Below is a small trained network, with its code and all its weights. Each question gives an input and a class and asks what happens when units are switched off, that is, made to give their printed mean instead of their output.

import numpy as np


def w(rows, s, z=0):
    codes = np.array(rows[::2]) - 128.0
    scale = np.full(codes.shape[1], s)
    scale[-1] = z or s
    return codes * scale


def f(y):
    return np.maximum(y, 0)


def log_softmax(a):
    a = a - a.max(-1, keepdims=True)
    return a - np.log(np.exp(a).sum(-1, keepdims=True))


def net(x, mask):
    res = np.array(x, float).reshape(1, 7) / 4 @ E
    y = f(res @ A[0][:, :-1].T + A[0][:, -1])
    res = res + np.where(mask, y, B[0][:, -1]) @ B[0][:, :-1]
    return log_softmax(res[-1] @ U[:, :-1].T + U[:, -1])


A, B = {}, {}
E = w([
[128,128,125],'x0',
[136,83,2],'x1',
[128,124,132],'x2',
[129,128,128],'x3',
[58,3,176],'x4',
[131,128,132],'x5',
[5,185,93],'x6',
],0.0034)
A[0] = w([
[138,148,123,106],'neuron 0',
[235,70,153,62],'neuron 1',
[126,157,194,89],'neuron 2',
[130,119,106,110],'neuron 3',
[146,74,1,59],'neuron 4',
[102,141,122,106],'neuron 5',
[166,203,105,77],'neuron 6',
[104,76,144,79],'neuron 7',
[126,156,191,90],'neuron 8',
[123,110,141,102],'neuron 9',
[201,94,145,77],'neuron 10',
[123,148,131,255],'neuron 11',
[164,204,105,77],'neuron 12',
[93,64,152,78],'neuron 13',
[134,100,57,78],'neuron 14',
[126,144,166,100],'neuron 15',
[120,132,126,120],'neuron 16',
[95,66,151,80],'neuron 17',
[126,141,162,104],'neuron 18',
[164,186,108,77],'neuron 19',
[163,190,107,78],'neuron 20',
[127,133,141,116],'neuron 21',
[7,184,105,67],'neuron 22',
[195,88,140,76],'neuron 23',
[95,67,151,80],'neuron 24',
[98,71,147,80],'neuron 25',
[128,128,128,125],'neuron 26',
[77,156,114,87],'neuron 27',
[128,127,128,125],'neuron 28',
[166,207,105,76],'neuron 29',
[128,128,128,127],'neuron 30',
[48,164,108,77],'neuron 31',
[199,88,142,74],'neuron 32',
[149,158,117,94],'neuron 33',
[119,110,135,105],'neuron 34',
[126,143,171,99],'neuron 35',
[104,80,144,77],'neuron 36',
[129,168,224,87],'neuron 37',
[124,164,205,87],'neuron 38',
[154,174,115,87],'neuron 39',
[128,128,128,125],'neuron 40',
[99,72,147,80],'neuron 41',
],0.0086,0.0051)
B[0] = w([
[116,118,136,131],'neuron 0',
[152,215,191,150],'neuron 1',
[93,148,78,142],'neuron 2',
[123,134,115,130],'neuron 3',
[60,183,31,152],'neuron 4',
[133,142,142,133],'neuron 5',
[76,91,178,150],'neuron 6',
[96,99,161,136],'neuron 7',
[95,147,81,141],'neuron 8',
[119,118,137,130],'neuron 9',
[147,180,168,140],'neuron 10',
[253,40,91,255],'neuron 11',
[73,94,178,150],'neuron 12',
[82,95,165,143],'neuron 13',
[95,157,79,138],'neuron 14',
[110,139,104,134],'neuron 15',
[130,130,132,129],'neuron 16',
[85,95,165,142],'neuron 17',
[110,137,106,134],'neuron 18',
[88,96,168,143],'neuron 19',
[86,95,171,144],'neuron 20',
[123,130,123,129],'neuron 21',
[162,230,209,162],'neuron 22',
[138,183,163,139],'neuron 23',
[85,97,163,142],'neuron 24',
[89,98,162,140],'neuron 25',
[127,127,129,128],'neuron 26',
[138,165,160,139],'neuron 27',
[128,128,128,128],'neuron 28',
[71,93,180,152],'neuron 29',
[128,128,128,128],'neuron 30',
[145,187,180,147],'neuron 31',
[140,185,166,140],'neuron 32',
[111,110,146,134],'neuron 33',
[123,118,138,130],'neuron 34',
[105,139,100,135],'neuron 35',
[99,100,161,135],'neuron 36',
[79,153,47,153],'neuron 37',
[88,152,65,146],'neuron 38',
[95,105,155,139],'neuron 39',
[128,128,129,128],'neuron 40',
[91,99,161,139],'neuron 41',
],0.05,0.0052)
U = w([
[155,104,131,254],'0',
[26,54,212,35],'1',
[174,117,114,192],'2',
[164,111,110,182],'3',
[159,251,201,37],'4',
[38,183,3,42],'5',
[180,86,119,84],'6',
],0.0046,0.0063)

Each question gives the input, the list of numbers given to net, and the class t.
The units are the neurons (one row each of A and B). Each row of codes is followed by its name. A weight is (code - 128) times the scale printed after its matrix; where a second scale follows, it is the last column's (A, B and U).
mask holds one flag per neuron, in row order. A switched-off neuron (its flag False) gives its mean, the last column of its row in B, instead of its output. The means were averaged over made-up inputs and are rounded, as every weight is.
A unit's drop is (log p(t) with every unit on - log p(t) with that unit switched off) / (log p(t) with every unit on - log p(t) with every unit switched off).
The circuit of an input: a set's keep is (log p(t) with only the set's units on - log p(t) with every unit switched off) / (log p(t) with every unit on - log p(t) with every unit switched off). Starting from the 12 units with the biggest drops (on a tie, the unit counted first), units are removed one at a time, each time the one whose removal leaves the highest keep (on an exact tie, the one counted first), for as long as the keep stays at least 0.8.
circuit, biggest first: the units of the circuit, biggest drop first
k most important neurons: the k neurons with the biggest drops, biggest first
drop of u: that unit's drop, to one decimal
input [-4,8,3,4,-5,-5,-3], class 5: most important neuron => neuron 4
input [-3,-8,-1,-2,3,-6,3], class 5: circuit, biggest first => neuron 37; neuron 38; neuron 2
input [0,6,0,0,5,4,0], class 5: 4 most important neurons => neuron 4; neuron 11; neuron 14; neuron 22
input [-1,-4,-6,0,-4,0,-7], class 4: 2 most important neurons => neuron 1; neuron 10
input [3,8,1,6,-4,1,7], class 5: 2 most important neurons => neuron 4; neuron 14
input [-5,-5,6,-1,-2,-3,-7], class 4: 4 most important neurons => neuron 1; neuron 10; neuron 32; neuron 23
input [-6,-8,3,-5,-6,1,0], class 5: circuit, biggest first => neuron 37; neuron 38
input [-4,-8,-2,2,-5,-7,1], class 5: 2 most important neurons => neuron 37; neuron 38
input [-2,8,-3,7,2,1,2], class 5: 2 most important neurons => neuron 4; neuron 14
input [6,5,6,5,-5,-8,8], class 4: 2 most important neurons => neuron 22; neuron 31
input [5,-1,-1,0,8,-4,2], class 1: drop of neuron 24 => 0.1
input [4,8,5,7,0,-2,5], class 5: drop of neuron 36 => 0.0
input [-4,-4,0,2,6,-5,-1], class 1: drop of neuron 12 => -0.2
input [-5,8,2,0,1,-7,2], class 5: circuit, biggest first => neuron 4
input [4,2,2,-4,6,2,0], class 1: drop of neuron 25 => 0.2
